[[ -4  77  56]
 [ -1 -63 -46]
 [ 23 -64 -62]
 [ 65   5  -2]
 [-32  34  43]
 [  2  71  49]
 [-31  40  45]
 [-76   2  12]]
:
[[ 12   2 -76]
 [ 45  40 -31]
 [ 49  71   2]
 [ 43  34 -32]
 [ -2   5  65]
 [-62 -64  23]
 [-46 -63  -1]
 [ 56  77  -4]]

[[ 26  -3]
 [ 12  -2]
 [-14   1]
 [ 12  -2]
 [-28   9]
 [ -9   0]
 [-43  66]
 [-17   2]
 [-21   3]
 [-25   5]
 [  3  -1]
 [ 20  -3]]
:
[[ -3  20]
 [ -1   3]
 [  5 -25]
 [  3 -21]
 [  2 -17]
 [ 66 -43]
 [  0  -9]
 [  9 -28]
 [ -2  12]
 [  1 -14]
 [ -2  12]
 [ -3  26]]

[[ 77   0 -58  26 -28  -4]
 [-27  29  14  -9 -23 -29]
 [-73  -2  56 -23  29   6]
 [ 50 -16 -32  23   1  16]
 [-20 -32  22  -8  44  34]
 [  1 -36   9   5  42  39]]
:
[[ 39  42   5   9 -36   1]
 [ 34  44  -8  22 -32 -20]
 [ 16   1  23 -32 -16  50]
 [  6  29 -23  56  -2 -73]
 [-29 -23  -9  14  29 -27]
 [ -4 -28  26 -58   0  77]]

[[-20 -20 -23  -1  29 -27   3  10 -29  31 -18  31]
 [-31  20  24 -38   6 -58  11 -30 -76 -14 -14 -10]
 [ 36  19  20  13  -9  46 -13   9  52  -8  29  -9]
 [ -6  32  39 -26 -31 -12  10 -33 -12 -39  -1 -38]]
:
[[-38  -1 -39 -12 -33  10 -12 -31 -26  39  32  -6]
 [ -9  29  -8  52   9 -13  46  -9  13  20  19  36]
 [-10 -14 -14 -76 -30  11 -58   6 -38  24  20 -31]
 [ 31 -18  31 -29  10   3 -27  29  -1 -23 -20 -20]]

[[  7  76 -28 -11  -1  28  12   4]
 [-23   5  26 -15 -24  -1 -32  20]
 [ -9 -10  -3   8  13  12   9   6]
 [ 36 -42 -46  48  -2 -13 -36   1]
 [-64  59 -27 -29  -9  -9  12 -48]
 [ -5  44 -11  63  20 -65  -9  15]
 [-36   6   0  -2 -24  -4 -29 -46]]
:
[[-46 -29  -4 -24  -2   0   6 -36]
 [ 15  -9 -65  20  63 -11  44  -5]
 [-48  12  -9  -9 -29 -27  59 -64]
 [  1 -36 -13  -2  48 -46 -42  36]
 [  6   9  12  13   8  -3 -10  -9]
 [ 20 -32  -1 -24 -15  26   5 -23]
 [  4  12  28  -1 -11 -28  76   7]]

[[ -7 -18  -2  -4 -25 -55  75 -17  -5  47 -16 -20  18  -2]
 [ 29 -24  36  13   0   1 -10 -21  10 -10 -23 -21  14  32]]
:
[[ 32  14 -21 -23 -10  10 -21 -10   1   0  13  36 -24  29]
 [ -2  18 -20 -16  47  -5 -17  75 -55 -25  -4  -2 -18  -7]]

[[  2  35 -38  -1  28]
 [-24   2  -6  57  38]
 [  5  -9   0  -9  -5]
 [  3 -45 -27  -6 -20]
 [-21   4 -30  34  -4]
 [ -8  44   5  16 -27]
 [ 18  30 -18  41 -15]]
:
[[-15  41 -18  30  18]
 [-27  16   5  44  -8]
 [ -4  34 -30   4 -21]
 [-20  -6 -27 -45   3]
 [ -5  -9   0  -9   5]
 [ 38  57  -6   2 -24]
 [ 28  -1 -38  35   2]]
